Below are the code and all the weights of a small trained network. Each question names an input and a class and asks about switching units off, where a switched-off unit gives its printed mean instead of its output.

import numpy as np


def w(rows, s, z=0):
    codes = np.array(rows[::2]) - 128.0
    scale = np.full(codes.shape[1], s)
    scale[-1] = z or s
    return codes * scale


def f(y):
    return y / 2 * (1 + np.tanh(0.7978845608 * (y + 0.044715 * y**3)))


def log_softmax(a):
    a = a - a.max(-1, keepdims=True)
    return a - np.log(np.exp(a).sum(-1, keepdims=True))


def net(x, mask):
    res = np.array(x, float).reshape(1, 5) / 4 @ E
    y = f(res @ A[0][:, :-1].T + A[0][:, -1])
    res = res + np.where(mask, y, B[0][:, -1]) @ B[0][:, :-1]
    return log_softmax(res[-1] @ U[:, :-1].T + U[:, -1])


A, B = {}, {}
E = w([
[139,135,99,137,129,138,137,152,130,139],'x0',
[144,232,165,144,93,171,156,80,94,63],'x1',
[88,109,112,123,137,211,95,110,4,97],'x2',
[94,119,137,202,190,121,186,116,111,118],'x3',
[110,127,210,140,149,122,81,107,134,97],'x4',
],0.018)
A[0] = w([
[53,100,100,113,128,185,90,121,2,150,177],'neuron 1',
[121,122,82,166,196,138,121,81,75,141,109],'neuron 2',
[203,153,123,49,45,102,18,149,116,136,254],'neuron 3',
[73,95,111,104,158,121,115,168,53,132,132],'neuron 4',
[155,243,143,144,73,172,172,103,140,35,171],'neuron 5',
[199,112,98,86,118,194,15,89,98,160,141],'neuron 6',
[153,196,183,142,116,94,202,145,125,118,144],'neuron 7',
[113,177,125,94,114,245,127,90,13,92,110],'neuron 8',
[91,58,148,214,132,94,206,147,161,115,182],'neuron 9',
[121,115,107,64,31,179,62,151,115,97,136],'neuron 10',
],0.009,0.0096)
B[0] = w([
[53,119,102,151,180,232,75,163,115,92,247],'neuron 1',
[101,145,120,177,149,152,85,136,62,145,174],'neuron 2',
[166,113,110,190,6,126,29,161,228,177,228],'neuron 3',
[49,129,145,132,127,159,76,195,131,104,183],'neuron 4',
[195,205,75,147,2,153,242,72,102,75,234],'neuron 5',
[111,75,106,132,59,209,140,198,237,119,187],'neuron 6',
[91,214,117,66,124,35,158,117,90,98,180],'neuron 7',
[216,101,142,241,171,154,117,74,138,116,254],'neuron 8',
[81,143,137,90,222,117,187,158,115,191,203],'neuron 9',
[140,70,104,173,76,143,133,139,161,108,189],'neuron 10',
],0.0094,0.022)
U = w([
[172,132,132,111,100,66,55,150,211,218,252],'0',
[137,224,116,134,11,90,120,142,182,98,106],'1',
[98,97,124,106,86,174,71,174,182,95,78],'2',
[207,128,145,172,78,203,135,98,165,125,62],'3',
[96,120,153,118,185,83,199,144,176,162,197],'4',
[120,231,122,78,131,90,210,107,79,85,113],'5',
[61,143,142,128,148,172,108,162,65,128,163],'6',
[145,180,91,188,183,137,145,92,85,48,54],'7',
],0.011,0.0037)

Each question gives the input, the list of numbers given to net, and the class t.
The units are the neurons (one row each of A and B). Each row of codes is followed by its name. A weight is (code - 128) times the scale printed after its matrix; where a second scale follows, it is the last column's (A, B and U).
mask holds one flag per neuron, in row order. A switched-off neuron (its flag False) gives its mean, the last column of its row in B, instead of its output. The means were averaged over made-up inputs and are rounded, as every weight is.
A unit's drop is (log p(t) with every unit on - log p(t) with that unit switched off) / (log p(t) with every unit on - log p(t) with every unit switched off).
The circuit of an input: a set's keep is (log p(t) with only the set's units on - log p(t) with every unit switched off) / (log p(t) with every unit on - log p(t) with every unit switched off). Starting from all 10 units, units are removed one at a time, each time the one whose removal leaves the highest keep (on an exact tie, the one counted first), for as long as the keep stays at least 0.8.
circuit, biggest first: the units of the circuit, biggest drop first
unit that matters most: the unit with the biggest drop
top k neurons: the k neurons with the biggest drops, biggest first
drop of u: that unit's drop, to one decimal
input [-3,-5,-1,-4,-1], class 0: circuit, biggest first : neuron 1
input [2,-5,0,6,2], class 4: top 2 neurons : neuron 1; neuron 9
input [3,-2,-1,1,7], class 4: circuit, biggest first : neuron 3; neuron 1; neuron 5
input [-7,-3,-5,1,-2], class 4: circuit, biggest first : neuron 3; neuron 9
input [-8,-5,0,-2,4], class 0: top 2 neurons : neuron 1; neuron 5
input [-6,0,8,1,-5], class 6: top 4 neurons : neuron 1; neuron 3; neuron 5; neuron 4
input [3,0,8,-4,-4], class 2: top 3 neurons : neuron 1; neuron 5; neuron 4
input [2,2,0,-1,-3], class 1: top 2 neurons : neuron 8; neuron 1
input [-4,0,-3,8,-3], class 4: top 2 neurons : neuron 5; neuron 9
input [-6,-5,-3,1,-7], class 4: top 2 neurons : neuron 3; neuron 9
input [4,-2,-1,-1,-7], class 0: top 2 neurons : neuron 5; neuron 1
input [1,0,0,-6,-3], class 0: top 2 neurons : neuron 5; neuron 1
input [4,6,1,2,0], class 7: top 3 neurons : neuron 8; neuron 3; neuron 9
input [2,-3,-4,2,-8], class 4: unit that matters most : neuron 3
input [8,7,1,3,8], class 7: top 3 neurons : neuron 8; neuron 3; neuron 9
input [4,7,0,6,5], class 5: top 2 neurons : neuron 7; neuron 5
input [-7,-3,-2,0,-2], class 0: drop of neuron 5 : 0.2
input [1,-4,5,1,2], class 6: drop of neuron 3 : 1.1
input [-1,-4,5,4,4], class 6: drop of neuron 7 : 0.0
input [2,-1,-7,-1,-2], class 0: circuit, biggest first : neuron 5
